Here is a tiny trained network, its code and every weight. The questions are about switching its units off for an input and a target symbol, where a switched-off unit gives its printed mean instead of its output.

import numpy as np


def w(rows, s, z=0):
    codes = np.array(rows[::2]) - 128.0
    scale = np.full(codes.shape[1], s)
    scale[-1] = z or s
    return codes * scale


def f(y):
    return np.maximum(y, 0)


def softmax(a):
    e = np.exp(a - a.max(-1, keepdims=True))
    return e / e.sum(-1, keepdims=True)


def log_softmax(a):
    a = a - a.max(-1, keepdims=True)
    return a - np.log(np.exp(a).sum(-1, keepdims=True))


def net(x, mask):
    ids = ['αγεζηθξπφψ'.index(c) for c in x.split()]
    T = len(ids)
    res = E[ids] + P[:T]
    u = 0
    for l in range(2):
        r = res
        for j in range(3):
            rows = slice(2 * j, 2 * j + 2)
            q, k, v = (r @ M[l][rows].T for M in (Q, K, V))
            z = softmax(np.where(np.tri(T) > 0, q @ k.T / 2**0.5, -1e9)) @ v
            o = O[l][rows]
            res = res + np.where(mask[u + j], z, o[:, -1]) @ o[:, :-1]
        u += 3
        y = f(res @ A[l][:, :-1].T + A[l][:, -1])
        res = res + np.where(mask[u : u + 12], y, B[l][:, -1]) @ B[l][:, :-1]
        u += 12
    return log_softmax(res[-1] @ U[:, :-1].T + U[:, -1])


Q, K, V, O, A, B = {}, {}, {}, {}, {}, {}
E = w([
[149,195,58,5],'α',
[173,153,116,209],'γ',
[52,145,42,90],'ε',
[178,172,165,66],'ζ',
[187,180,195,152],'η',
[182,188,31,164],'θ',
[140,72,162,95],'ξ',
[201,72,66,110],'π',
[124,103,163,147],'φ',
[79,47,78,170],'ψ',
],0.018)
P = w([
[2,179,198,144],'0',
[156,49,103,136],'1',
[159,54,108,130],'2',
[159,63,110,128],'3',
[156,57,109,123],'4',
[159,55,109,121],'5',
[157,58,105,118],'6',
[162,62,109,122],'7',
[160,65,112,120],'8',
[162,61,109,119],'9',
[159,68,110,115],'10',
[157,63,106,117],'11',
[162,72,110,116],'12',
],0.0099)
Q[0] = w([
[217,42,102,94],'L0H0',
[173,109,65,156],'L0H0',
[130,248,68,202],'L0H1',
[132,139,157,182],'L0H1',
[206,91,125,97],'L0H2',
[31,169,132,124],'L0H2',
],0.011)
K[0] = w([
[92,252,142,154],'L0H0',
[110,161,127,127],'L0H0',
[138,165,64,175],'L0H1',
[113,164,153,183],'L0H1',
[56,121,150,133],'L0H2',
[166,103,61,100],'L0H2',
],0.014)
V[0] = w([
[126,253,131,77],'L0H0',
[163,196,141,177],'L0H0',
[42,162,143,241],'L0H1',
[118,180,237,132],'L0H1',
[123,154,85,57],'L0H2',
[52,151,75,158],'L0H2',
],0.0052)
O[0] = w([
[16,131,100,151,179],'L0H0',
[52,241,164,98,185],'L0H0',
[91,218,78,126,5],'L0H1',
[64,253,228,28,46],'L0H1',
[137,74,68,80,90],'L0H2',
[240,149,145,91,134],'L0H2',
],0.004,0.0033)
A[0] = w([
[165,164,132,10,137],'L0N0',
[101,144,119,168,180],'L0N1',
[158,142,126,86,89],'L0N2',
[93,47,64,89,96],'L0N3',
[157,84,179,102,133],'L0N4',
[178,204,67,135,34],'L0N5',
[108,116,145,74,196],'L0N6',
[172,106,70,139,159],'L0N7',
[136,131,164,124,251],'L0N8',
[104,86,131,190,63],'L0N9',
[116,103,156,70,134],'L0N10',
[138,106,80,184,167],'L0N11',
],0.012,0.0028)
B[0] = w([
[67,83,106,155,173],'L0N0',
[95,182,156,147,150],'L0N1',
[105,78,80,165,145],'L0N2',
[136,209,101,106,253],'L0N3',
[139,142,97,222,234],'L0N4',
[61,45,150,204,191],'L0N5',
[70,122,149,149,185],'L0N6',
[98,137,232,115,240],'L0N7',
[157,96,208,168,180],'L0N8',
[2,98,29,112,156],'L0N9',
[59,92,138,171,194],'L0N10',
[129,82,163,69,215],'L0N11',
],0.0073,0.008)
Q[1] = w([
[103,125,181,148],'L1H0',
[234,214,133,114],'L1H0',
[100,114,192,187],'L1H1',
[90,101,226,233],'L1H1',
[108,11,223,238],'L1H2',
[220,140,180,136],'L1H2',
],0.012)
K[1] = w([
[110,196,193,213],'L1H0',
[240,96,86,133],'L1H0',
[4,174,192,173],'L1H1',
[33,203,161,247],'L1H1',
[139,141,73,254],'L1H2',
[238,93,169,182],'L1H2',
],0.0095)
V[1] = w([
[158,153,110,205],'L1H0',
[116,254,133,89],'L1H0',
[105,189,210,84],'L1H1',
[122,198,46,160],'L1H1',
[139,144,192,134],'L1H2',
[58,195,85,164],'L1H2',
],0.009)
O[1] = w([
[187,202,239,183,139],'L1H0',
[191,135,51,197,118],'L1H0',
[192,225,47,69,255],'L1H1',
[113,152,92,254,78],'L1H1',
[213,100,162,134,159],'L1H2',
[104,214,168,104,192],'L1H2',
],0.0069,0.0061)
A[1] = w([
[232,245,111,148,42],'L1N0',
[145,38,96,2,201],'L1N1',
[98,106,123,160,254],'L1N2',
[107,172,159,154,170],'L1N3',
[182,41,197,86,230],'L1N4',
[81,175,80,107,173],'L1N5',
[255,188,143,167,140],'L1N6',
[230,191,207,40,30],'L1N7',
[39,209,179,46,103],'L1N8',
[118,81,209,134,231],'L1N9',
[38,41,126,238,109],'L1N10',
[99,159,19,176,93],'L1N11',
],0.0072,0.0055)
B[1] = w([
[79,66,254,92,183],'L1N0',
[151,196,148,141,246],'L1N1',
[185,212,132,159,201],'L1N2',
[149,144,121,123,167],'L1N3',
[133,128,185,125,241],'L1N4',
[127,90,73,100,163],'L1N5',
[154,58,120,138,201],'L1N6',
[104,146,52,232,154],'L1N7',
[220,89,82,147,165],'L1N8',
[74,163,130,109,222],'L1N9',
[64,87,60,139,193],'L1N10',
[133,102,133,74,166],'L1N11',
],0.0094,0.011)
U = w([
[150,237,95,183,162],'α',
[212,118,69,156,56],'γ',
[245,225,40,83,169],'ε',
[161,42,113,47,114],'ζ',
[218,105,162,169,42],'η',
[101,72,135,125,51],'θ',
[254,169,90,125,100],'ξ',
[166,218,176,37,252],'π',
[95,113,84,86,154],'φ',
[75,98,157,87,43],'ψ',
],0.0078,0.0036)

Each question gives the input, a string of symbols that net reads in full, and the target symbol t.
The units are the heads (2 rows each of Q, K, V and O) and the neurons (one row each of A and B). Each row of codes is followed by its name. A weight is (code - 128) times the scale printed after its matrix; where a second scale follows, it is the last column's (O, A, B and U).
mask holds one flag per unit, layer by layer, with each layer's heads first. A switched-off unit (its flag False) gives its mean, the last column of its rows in O or B, instead of its output. The means were averaged over made-up inputs and are rounded, as every weight is.
A unit's drop is (log p(t) with every unit on - log p(t) with that unit switched off) / (log p(t) with every unit on - log p(t) with every unit switched off).
The circuit of an input: a set's keep is (log p(t) with only the set's units on - log p(t) with every unit switched off) / (log p(t) with every unit on - log p(t) with every unit switched off). Starting from the 12 units with the biggest drops (on a tie, the unit counted first), units are removed one at a time, each time the one whose removal leaves the highest keep (on an exact tie, the one counted first), for as long as the keep stays at least 0.8.
circuit, biggest first: the units of the circuit, biggest drop first
k most important neurons: the k neurons with the biggest drops, biggest first
k most important neurons of layer l: the k neurons of layer l with the biggest drops, biggest first
heads that matter: for each layer, one digit per head in row order, 1 if its drop is at least 0.15 and else 0, layers parted by /
input ζ θ ξ θ ξ ζ, target ε: circuit, biggest first	[L1H1 L0H1 L1H0]
input γ ξ α ξ ξ ξ ξ ξ θ ξ θ, target η: 2 most important neurons of layer 0	[L0N5 L0N7]
input π α ξ θ ξ θ θ θ ξ γ ξ, target ψ: circuit, biggest first	[L1H1 L1H0]
input ψ η θ η φ ξ ξ θ, target θ: circuit, biggest first	[L0N5 L1H1 L1N10]
input η ε φ, target ζ: 2 most important neurons of layer 1	[L1N0 L1N6]
input φ α ξ α ξ η ε ξ ψ, target φ: circuit, biggest first	[L0N9 L1N10 L1H2]
input π ξ ξ ξ, target ψ: circuit, biggest first	[L1H1 L1H0 L1N9]
input ξ ξ ξ θ π, target π: most important neuron of layer 0	[L0N7]
input η φ ξ γ ξ ζ θ ψ θ η ξ ζ, target ζ: heads that matter	010 / 110
input γ η ξ φ ξ ξ γ ζ φ ξ ζ ξ, target η: 2 most important neurons of layer 0	[L0N1 L0N11]
input α ξ θ ζ ζ ξ ζ θ ξ, target φ: heads that matter	100 / 110
input ζ θ ξ θ ξ π, target π: heads that matter	000 / 010
input ξ ξ π θ ζ ξ ξ θ α ψ ξ γ φ, target π: heads that matter	110 / 110
input θ ε ζ, target α: heads that matter	000 / 011
input ξ ξ ξ ξ θ ζ ζ ε, target ε: 2 most important neurons of layer 0	[L0N3 L0N7]
input η η φ γ, target ζ: 2 most important neurons of layer 1	[L1N0 L1N6]
input ξ ψ α, target φ: 2 most important neurons	[L0N0 L1N10]
input ψ ξ ζ ξ, target θ: 3 most important neurons	[L1N10 L0N7 L0N4]
input θ θ ξ η θ ξ ε γ ε ξ ξ ζ, target α: most important neuron	[L0N0]
input π η θ θ, target ψ: 2 most important neurons	[L0N5 L0N7]
input ε η φ ξ ξ ξ θ ψ φ, target γ: heads that matter	000 / 110
input ξ η θ η, target η: 3 most important neurons	[L1N7 L1N6 L0N11]
input η θ ζ ψ γ η ξ φ, target ζ: most important neuron	[L1N0]
input ψ η η ξ π ξ ξ θ η θ ξ, target θ: 2 most important neurons of layer 0	[L0N7 L0N9]
